Each row has a class, written as a number after it.
[-133 -151  -36  -36  141 -404  -13 -466  330 -177  -31 -105 -294  117
  -16 -275  471  -51   63  290 -755   -7  269 -163  -47  -98  358 -239
   24  -94  413  275 -229  -85 -160  164 -108  114 -134  -64  -19 -500
  270] : 9
[ 207  -29  182  -59 -119  402  234  220  -15  132  197   26   78   90
   24   77  -23 -144 -273  -60   89   79  -13  261   37  121  525  102
  -12   25 -264  151 -287 -157 -253  -24    3  120   67 -433  214  329
   -2] : 1
[  35  -25 -182  215   83  -58 -152 -300  491 -320   24  491 -174   44
 -142   21  285 -238 -279  202  -74  179 -470  158   47   90   20  -74
 -501 -219  179  106   58  238  319   62 -267 -305   -7  107  -86  -68
  -16] : 10
[ 141 -173  -78 -126  181 -243  188 -353  221 -183   81  -28 -418   31
  -66 -130  618   76  -14  224 -747  299   26 -385  159 -219  502 -106
 -178 -179  331  342 -175  -65 -205  143 -211  185   88   36  369 -175
  377] : 6
[ 242   -3  225 -118  -68  292  134  380   19  144  181   50    9  175
 -118   55  300    4 -140    1  -69  280 -225   -2  281 -120  452 -164
  -12  104 -257  404 -159 -119  129  -99 -194   59   14 -102  217  294
   96] : 9
[   0 -257  115 -272  -87  354  318  300 -125 -132 -287 -191   70 -204
   41  143 -125  415  286  -22 -505  -42  -41 -389   64   43    0  -40
  241  -88  -42  -37 -217   38   49 -117 -153  209  328   75  481  -33
    9] : 2
[  30 -270  -56 -351 -139  284  313  282  -78  -36  -30 -274   55 -259
  150   25  -62  719  395 -569 -324  -88  133 -319  -98   98   38   99
  150  -23  256  -94 -179  -47   33   92 -106  421  258 -119  522  170
  -34] : 4
[ 154   -8   50  -55 -252  213   49  -75 -287  -23  277  236 -246 -128
  -30  134    7  194   61  -35   85   79  102  -36  -59 -177  -10  335
 -259   -8 -424  198 -309  170  -96 -371  183    6  110 -108  228  113
    1] : 10
[  61 -120  295   62  148  319  -35  554 -472   99   25  -11 -246 -153
   54    8  187   77 -292 -245    6  479 -265 -101   63 -146 -198  137
  335  153 -728 -265    5  442  575   84  274 -652  177 -355 -174 -225
 -266] : 6
[-147  -11 -107  270  -50   43 -154 -396  402 -302  -38   99 -174  209
 -190 -138  423 -235 -116  350 -287  -71 -238  152   37  279  119  -71
 -208 -250  348  -15   49  143  362  -85 -395 -371 -118  184 -113 -455
  -43] : 1
[ 288   48  -69  108 -267  317    1 -222 -165  -65  293  426 -407   44
 -232   92   -1    2  -32  298   47  119  -87   37 -214 -241  -94  349
 -431  -52 -221   83 -220  310   -6 -425   25 -130   48  -86  293   46
   59] : 3
[ 138 -257  113 -207 -318  521  344  333   -1 -141   31 -233   74 -217
   76  242 -243  630  253 -213 -260 -145  -50 -286  -99  255   97  226
  -71 -121  143    7 -551   29   32 -230 -440  531  449  -86  686   55
 -148] : 10
[ 404   31   99   39 -295  368   70  193 -320  -43  320  191 -258   41
 -168  -29  162  123    3  -92   72   45  -19   72 -113  -64   74  433
 -202   -4 -195  172 -278  286   85 -504 -107  -39  228 -350  443  262
   68] : 5
[ 261 -215 -135 -121   36  -41  243 -303  131 -215  250 -146 -367  -38
 -125 -212  510   77   65  -15 -763   45  -62 -181   42  -74  624  235
 -348 -155  417   67 -267 -134  -58  130 -288  111  203 -302  507 -178
  323] : 8
[-158 -151   65 -107 -211  237  188  138 -142 -163 -282 -343  208 -101
  119  234 -381  421  240  -32 -158 -359  223 -307  -69  100 -178  -63
  188  -35  126  -16 -149  159  -12  -41  -46  279  -21  292  143 -212
 -193] : 4
[  43   78  290 -114  -61  367  101  409  -53   -1   60   95  128  155
  -48   77  320   77 -156   74   49   59  -83   74  416  196  295 -117
  -70  -11 -202  390    5  143  110 -298 -215    7 -103   50   89  251
  -23] : 9
[ 172  -52 -343  442 -123   75 -230 -528  519 -357   -4  485 -128  111
 -190  130  120 -363 -192  377 -136   28 -441  272 -131  188 -289   95
 -569 -150  404  -16  107  278  508  -67 -482 -314    3  173  -22 -278
   38] : 8
[ 204 -178  103  103  -11  321 -226  603 -546   16  -51  381 -117 -271
  -68  196   90   52 -471 -249  317  751 -349  -82 -118 -191 -346  198
  299   63 -675  -36  -29  544  438   36  374 -475   89 -333 -101 -108
 -238] : 5
[ 378   56   64    0 -247  415  136    6 -289 -113  208   82 -174   59
 -143   79   50  150   41   14  -26   57  -24  176 -151  -94  -63  362
 -372  -20  -85  227 -332  181  257 -499 -175   46   73  -73  312   85
  -42] : 6
[ -48 -120 -207 -101   68 -245  -39 -556  244 -155  135   38 -336  147
  -48 -251  428   53  163  397 -630  117  179    6    2  -12  413  -23
 -206  -95  448  287 -128  -96 -152  -98 -105  151 -148 -113  241 -239
  241] : 2
[ 378  -92 -163  -41 -226  199  125 -103 -280 -132  232  171 -393  -67
  -94   82  187  170   83   18 -146  209   71 -124 -106 -191   -3  525
 -393  -15 -104  182 -212  290  -81 -442    2   88  257 -191  479  150
  209] : 5
[ 270 -261 -198 -166 -218  115  217  -19  107 -230  -12  105   92 -249
  112  171 -282  410  104 -221 -228  -96   29 -327 -293   21 -195  215
 -122 -122  380   65 -247   38  -65  -74 -194  468  414 -164  536   53
   13] : 10
[ 166 -266  127 -294 -323  291  325  385    4 -169   69 -226  118 -376
    7   19  -79  593  319 -449 -551 -160   32 -503 -152  -60   93   94
   59   48  113   42 -554    0   -2   97 -354  442  405 -251  686   -7
   81] : 7
[ 150   15  -68  -55  -98  259   27 -243 -236  100  235  120 -160   25
 -141   70 -213  100  268  220   64  101 -122  177  -89 -209 -141  273
 -217  171 -206   70  -53  -45   44 -508  234 -106  -41  -27  134  112
  -60] : 9
[ -28   18 -106  337   13  -56 -195 -396  362 -266   21  427 -152  161
 -125   34  214 -333 -187  249  -70   37 -445  248  -37  183   54  -73
 -373  -86  147  124   87  164  303 -134 -268 -354  -12   47 -169 -272
    3] : 4
[ 269   78   88   68 -104   49 -141 -174 -145  -23  395  428 -160  -14
 -122  -82  250  -61   31   72   20   82 -121  201 -133 -100   56  312
 -416    4 -195  350 -284  145   56 -654   19  -72  112 -276  136  128
  136] : 9
[ -31  -87  475  156   63  506  -20  702 -580   92   40  -54  -93 -146
  153  122  208  -16 -616 -275  248  215 -163  -37  -44   19 -160   41
  452   62 -792 -131  -42  529  524   87  346 -655  275 -309 -234 -315
 -337] : 6
[-102 -139 -180  -25   99 -157   -3 -546  133  -70  215 -244 -536  322
   19 -320  714  265  -19  225 -560  137  453   -2   -8  -64  230  -25
 -173 -136  678  372   88   98  155  -73  -40  -65 -223 -138  129 -401
  175] : 2
[ 400   13   47   39 -120  189  -11   17 -133  -18  296  396 -155  -62
 -163  135 -119   -9    0   64   95  289 -302   82  -42 -314  158  317
 -421  135 -264  208 -341   88   54 -478   86   64   16 -258  260  258
  109] : 10
[ 168 -228 -279  -41  -29  -60  167 -383  -53  -83  139 -122 -389  169
  -31 -103  313 -142    1  484 -691  271  135 -208 -133  227  434  140
  -41 -146  267  282 -197  -41 -193 -155 -191  120  151 -228  365 -272
   83] : 0
[ 112  -88  266  131   88  186 -133  502 -223  -52   32  505 -292 -321
  -15   82  282   44 -532 -395   53  508 -443 -150   54 -252 -176  175
  -19  -54 -666 -191 -112  580  524  153  125 -588  277 -310  -72 -175
 -119] : 7
[ -47  148  272 -127  129   45   52  150  332   47  185  203  106  153
  -58   57  239   52 -257 -270  144   -1  -68  263  288 -237  319 -180
 -355   41 -237  343  -60 -200  -43  173   34   83 -366  -38 -276  295
   70] : 1
[ 351  -44  -45   44 -234  174  117  -80 -174  -71  284  336 -472  170
  -57  154   94  -33  -32  127  111  128    6   52  -66  -29   63  362
 -444 -113  -78  415 -284  318  170 -556 -127  -61  375 -241  344  201
   46] : 3
[ 220 -118  234  125  123  324  -11  577 -523   54  -98  141  -36 -197
  -15  138   63  -46 -266 -151   35  486 -487 -110  226 -161   19  167
  208  170 -728 -166   63  424  562  -33  347 -585   53 -192 -162 -151
 -140] : 1
[ 158 -119  186   30   64  435  -93  461 -562  112   84  -30 -131 -222
  105   95  145  150 -271 -162  -46  451  -94  -82  -13 -195 -281  283
  275  192 -589 -247   97  457  509   -7  405 -549   28 -234  -61 -297
 -229] : 7
[  53 -206   13  -22 -217  112  229  -15   33 -290 -117  -68  101 -235
  -14  156 -161  350  237 -148 -438 -253  -79 -382  -19   54    0   60
  -67 -122  159   -3 -286   40  -37   43 -408  361  214  170  364 -171
   43] : 10
[  15   35  -20 -183  -86   67  108   42  112   76  128   77  -49  250
  -12   -1  195  153 -166 -101   30   24  148   71  124 -124  256   19
 -102  -46   16  396   26 -118 -215  -22   -1  168 -156 -159   65  315
   71] : 5
[-136 -171   35  -81   98 -141  113 -421  124 -235  -36 -273 -431  190
  -20  -63  525   -4   20  495 -748  -45  280 -275   19 -177  382 -266
 -101  -97  261  415 -270   53 -166   43 -106  163  -23  237  179 -501
  257] : 4
[ 254 -133   30   42  -15  482   -4  424 -490   47  -24  203 -329 -202
    8  175   34  193 -286 -108  106  490 -310  -85  -62 -273 -444  346
   61  116 -598 -180  113  512  562   94  274 -539  278 -351   30 -162
 -173] : 6
[ 152 -161  128  -60 -149  164  100  139  127 -123   21    7  106 -130
   45   54 -108  286  133 -249 -302 -129 -103 -185 -325  -86  -26  -49
  -25  -51  150   31 -376   22  199 -106 -238  215  260 -213  282  -99
   58] : 8
[ 166  -85  100  286    2  -56 -195 -318  270 -330  -10  106    2    3
 -100  -74  232 -445 -113  150 -500  -34 -472   74   51  -62   52 -193
 -237   91  186  -50 -111  -14  624  -29 -436 -327  123   82   -2 -581
  119] : 8
[ 104  -52  286  132   80  401    9  388 -407   60   18   38 -152  -16
   60  146   48  -22 -383 -105  -32  334 -150  -56  -27   31 -137  127
  225   34 -663 -291   65  317  317  -39  223 -517   16 -232 -249 -318
 -300] : 5
[ 273  112  318  -35  -22  245   55  270  -56   63  258  214  -20  232
 -153   51  314 -200 -613 -146   58  243 -155  214  153 -200  424  -74
 -228  -79 -333  332 -150  -79 -163  -25  -75  -36  -32 -253    3  253
  101] : 1
[ -54 -248   32 -210 -257   62  124   67  -23  -49  -52 -244   93 -265
  118   60 -259  522  325 -298 -253 -299   90 -307 -139  -88 -157   58
  107   77  181  -65 -315  -65   12   82  -23  302  360 -113  359 -148
   38] : 0
[  46 -149   75  -39   62 -115   67 -448  241 -214   79 -185 -105  -15
 -117 -155  238  -81   59  230 -899   99   43  -45 -116 -171  459 -152
  -88  -41  242  147 -438 -312 -138  121 -168  140 -180  -69  109 -534
  197] : 3
[ 323 -244 -125 -144 -448  421  346  336 -151 -195   34 -162  182 -461
   62  189 -407  511  175 -432 -218 -221  -49 -523 -370   90 -208  307
   -9  -52  108 -107 -381   66   52   98 -331  512  544 -160  654   22
  -72] : 0
[ 292  -65 -130    8 -323  280  131   -4 -292  -80  282  319 -453   97
 -117  161   57  172   83  -13  188  179   25  -18 -345   43  -52  383
 -277  -10  -92  363 -326  346   -4 -534  -62   48  240 -380  378  210
  -44] : 9
[ 151 -186  108   31   78  484   -8  417 -466  144   79   87 -309 -133
  -35   49  154  122 -248 -181 -117  598 -243  -78 -127 -138 -153  144
  244   85 -638 -287   42  314  494   67  372 -584   95 -303  -69 -276
 -222] : 2
[ 190   86  119   41 -119  286  -86  104 -247   64  342  212 -186   13
  -86  120  133  119   51   57  107  145  -39  206 -110  -55   -1  340
 -303    5 -240  246 -230  224   67 -592   31  -56   63 -196  229  240
   36] : 7
[  76 -139 -139 -107   83  -57  105 -347 -109  -58   20 -302 -145   96
  -15 -166  217  224  163  427 -536  286  221 -150   -6   51  281    4
  144  -77  429  249    4  -46 -124 -232    3  118 -221  -65  233 -318
   21] : 9
[ -53  104  240  -59   -3  -15   11   72  229   20  101   12  287   81
 -164  -71  240  -50  -15 -112  -85  -90 -176   90  299   -3  496 -263
  -41   98  -27  169 -105 -360  -68   69 -131   85 -308   56  -17  112
  115] : 4
[ 172 -341  -83 -127 -190  434  276  368   23 -257 -138  -41  -40 -398
  -28  167 -155  525  196 -412 -414  -94 -210 -442 -167 -213 -174  157
  -81  -92  100  -35 -296  229  273  165 -248  323  403 -106  547   87
  105] : 3
[ 107 -229   61 -135 -303  278  304  306  -44 -194  -35 -255  -62 -236
  142  166 -109  513   39 -348 -223 -294   28 -524 -305  -44  -18  116
   77  -53  250  127 -446  188   71  133 -261  374  526 -175  558 -130
  -18] : 4
[  65 -145  203  106   86  362  -96  507 -457  -23  -58  136 -144 -251
  -44  135  192  144 -316 -182   51  601 -170  -68   22  -84 -383  216
  227   60 -678 -204    6  561  430   26  208 -498   28 -169 -133 -236
 -221] : 2
[  66  -20   34 -165    5  -80   43  364  111  120  137  385 -147  200
  -27  158  240 -128 -391 -120  230  297  -52  -10  301 -134  450 -107
 -191  -25 -221  491  -61   17 -197   33   12  131   94 -138  171  528
  122] : 5
[ -88   57  139  393  -62  246 -287 -399  312 -296   13  171   70   45
 -124   14  164 -225 -222  415 -228 -102 -334  230 -103    0 -233  -96
 -344  -36   37  -51  -32  224  566 -293 -180 -455 -246  274 -304 -679
  -60] : 2
[ -65 -137   38  -38  135 -151   55 -376  -74 -149  123 -302 -185  117
   40 -172  196    9   52  341 -736  171  215 -103   76   -8  492 -100
   66   -8  359  275 -107  -16 -146 -254  -31   60 -275  -70   63 -415
   73] : 9
[ 130   16   84    8 -110  290   95  -72 -214  -42  218 -110  -67   51
   -2   11 -181   35   55   78   13  -81  150  305 -221  -48  146  303
 -236  -18  -83  140 -325   94   32 -540  201    8  -44 -261   67   70
  -64] : 6
[ -84 -174 -326  -53   19 -201   85 -615   78  -49  142 -147 -509  285
   -8  -85  295  178  181  400 -429   64  337 -148 -128  160  171  -81
 -154 -111  545  307   45  -20 -209  -89   34  115    6   28  147 -300
  123] : 4
[ 344   22  -13  129 -132  291   37   18 -293  -38  349  347 -314  -40
 -195  167   12  -29  -12   65  215  225 -246  222   17   28  171  428
 -450 -155 -281  210 -172  173  146 -455  -19 -152  223 -220  266  294
   28] : 2
[ -74   66 -162  275  142   29 -187 -541  355 -273  -37  253 -209  271
 -108   -4  369 -285 -170  518 -267  -49 -344  213  117  113 -178    6
 -446 -232  304   -1  348  161  499 -141 -445 -390 -159  276 -149 -324
  -70] : 1
[  20   23 -118  318  135 -151 -219 -385  602 -305  -10  434 -165   71
 -234  -40  368 -218   -7  139 -124   84 -549  301  110  118 -130  -50
 -511 -115  361  -28  149  115  516  -34 -397 -438   42   81 -127 -160
  148] : 6
[ 303   73  310   39 -140  387  105  257 -294    3  228   75  -97  -66
 -228   48   38    9  188  128  -51  172 -297   89  -65  -28  211  263
  -99  117 -340   99 -458  189  143 -575  -38 -216   89 -207  245  126
   16] : 9
[-161  -17  -49  293   62   13 -221 -383  368 -284  135  111 -147  188
   21  -10  321 -158 -356  189 -187 -207 -136  255   13  192   57   -8
 -405 -211  359  -19  176  237  341 -162 -144 -367  -53  -26 -161 -380
  -28] : 7
[-152 -168  -87  -11  140 -228   25 -420  206 -187   38 -106 -389  197
 -119  -68  444   32  142  406 -790  112  225 -184  178  -29  388 -175
 -179 -155  327  325 -102   10 -105   57 -227  116 -294  261   52 -423
  177] : 7
[ 246 -305 -230  -87 -264  171  321   59   86 -177   -6  -89 -141 -164
  196  152  -76  488   35 -373 -197 -184   97 -386 -250   64 -214  297
 -160 -195  478  203 -236  210  142  -88 -361  431  706 -253  626  130
  113] : 8
[ 203 -253   -9 -213 -398  418  368  365  -63 -196   45 -164   17 -329
 -108    6 -130  502  227 -358 -309 -227 -216 -440  -96   38  305  128
    7  -97  215   25 -464   49  -14  102 -368  384  519 -140  767   94
  105] : 8
[ 158   47  -59   69 -169  205  -53 -252 -269  -49  361  276 -325  110
 -149   70   -9    4   87  109  214  -67  -20  233 -198 -218 -124  299
 -418   62 -277  279  -61  179   31 -472  249 -191   33 -192   38   96
   23] : 3
[  33   85  229 -116  -20  223   42  259  102  -35  -44  115   50  190
 -208   68  322 -195 -204   -1 -150  251  -29  179  272  -42  508 -231
   31  -85 -286  282 -143 -145 -253   56 -141   16 -358  -77   15  329
  102] : 4
[-148 -116   79  -86  150  -87   30 -302   49 -202  -96 -317 -283  128
   57 -204  410   85   69  376 -734    7  377 -129  146  -93  257 -135
   76 -170  354  262  -76   77   17  -24 -114   47 -222   44   30 -429
  170] : 2
[ 469 -195 -133   28   49  390  -92  274 -454   98   85  386 -323 -145
   34   87  159   88 -371 -318  235  584 -330   30  -96 -245 -353  399
  -32   56 -435 -194  235  359  514  -63  397 -420  386 -452  140   65
  -81] : 4
[  64   69  243  -24 -125  107   70  132  197   25  168  135  217   97
  -21  101   66  -86 -239  -63   24  127  -81   66  112  134  472 -154
  -29   45  -99  289 -265 -229 -251 -111 -239  188 -132 -201  148  124
  -23] : 7
[ 132 -310 -184 -235 -268  344  347  138   75 -197  -59 -263   26 -278
   45   11 -261  638  285 -514 -180 -259   72 -308 -239 -144  -33  138
  -47 -117  383  -64 -232   11  126  173 -119  429  289 -173  508   81
   38] : 8
[  72 -156  206  -93 -166  117  143  178  101 -178  -53 -220  199 -200
  -21   36   16  376  203 -322 -472 -158    6 -354 -257  -97  192  -46
  161 -124  101  -68 -466  -97 -105  -31 -241  335  125 -155  357 -124
  109] : 4
[ -34   28 -141  318  -17   69 -149 -515  453 -325  189  225  -58   91
 -124  -47  272  -10 -214  252  -43 -204 -224  256  -21  141 -243  144
 -586 -151  427   25  127  251  436 -135 -331 -226 -115  155  -94 -310
  -41] : 6
[ 111 -117  394  154  148  264 -150  561 -314   47   16  107  -94 -254
  142  191  118  180 -413 -254   32  594 -229    4   20 -207 -290  141
  113  201 -678  -98 -136  545  580   43  258 -461   58 -298 -258 -316
 -186] : 5
[  36 -263  -38 -196 -266  323  171  110  -57  -69  -44 -147   33 -159
   81  245 -215  596  169 -270  -76 -137  133 -263 -252  -21 -297  -23
  -24  -67  125   -9 -235  -17   65   24  -72  409  330   47  377 -117
  -71] : 7
[ 139   80  282 -150 -180  262  163  428   40   15  111  -58  263  -25
  -58   54   92   74 -152 -105   11   31  -39  -71  114   24  199  128
   82  121 -153  242 -324  -18 -194  -59 -234  162  -10 -240  196  259
   21] : 1
[ 113  -26 -113  336  -10  366 -118 -107  492 -300  202  373 -243   99
 -211   75  446 -188 -395  106  -64   12 -597  229 -123   95  -99   67
 -618 -170  229   78   60  315  728 -111 -452 -408  188   -1   77 -161
   18] : 8
[ 202   82  255  -10  -77  273  121  278  166  -16  160  176  147   69
 -138  141   43  -61 -302  -77  -29  230 -219  169  222   26  408  -66
 -325  -52 -220  348 -294 -108   -1  -24 -311  142 -178 -125   31  245
  -29] : 1
[-162   31  -51  295   19 -125 -186 -480  420 -245  -63  148 -220  223
  -26  -47  419 -240 -226  206 -117  -45 -133  272  -71  191  -87 -174
 -303 -242  285  156   52  119  383    3 -318 -376   18   94 -305 -465
   -5] : 7
[ 137  -43  214 -191 -124  278  149  475  110  133  315  179 -206  172
 -151  117  301   -3 -368 -207  143  327 -118   42  175   65  359 -195
 -166   -7 -249  391 -314 -106  -31   55 -274  125  296 -243  256  391
   -1] : 9
[   1   72  235 -123  -33  229   31  344  156  115  269  151  -68  204
 -212   56  122 -173 -202  -71  122  142 -199  289  361  139  430 -252
 -223  -48 -197  276 -147 -243  -47 -133 -236   62  108  -51   27  489
   59] : 9
[ 115  -16  189    0 -112  138   20  -54 -240  -38  249  253 -336  -18
   35   91   12   41   89  229 -179   35  -26    6 -146  -96   64  303
 -252   27 -410  269 -445  253   33 -559   -3  -75  264 -326  260  -21
  -31] : 10
[ 186 -228  -24 -241 -249  338  259  245  100 -186 -126  -72  223 -253
   54  199 -230  540  329 -182 -204 -175  -72 -393  -86 -170   56  113
 -114   42   45  -44 -322   40   46   71 -116  483   45  -29  477   78
   26] : 5
[  46   63 -125  397   21  213 -186 -443  492 -428 -108  432 -130  150
 -145  -31  270 -252 -417  426 -172  -48 -396  305   25   32 -124   66
 -525 -305  313   40  190  371  453 -161 -422 -311 -181  160 -109 -311
   32] : 2
[ 141   87  194  -27  -63  154  142   74  141  152  104 -125  141  185
  -91  -43  145 -146 -226  -81  -82  163  -25   50  132    2  305 -254
  100   46  -22  270  -83 -405  -92   52 -141   14 -146  -98  -42   95
   37] : 10
[ 160   67  -33   10 -188  193   47    1 -346   17  149  130 -302  126
   13  177   25   86  -25  188  127  -70  122  101   18   78  -25  362
 -303 -114 -175  217  -60  272  -25 -473  -21  -13  220  -83  244  160
  -43] : 9
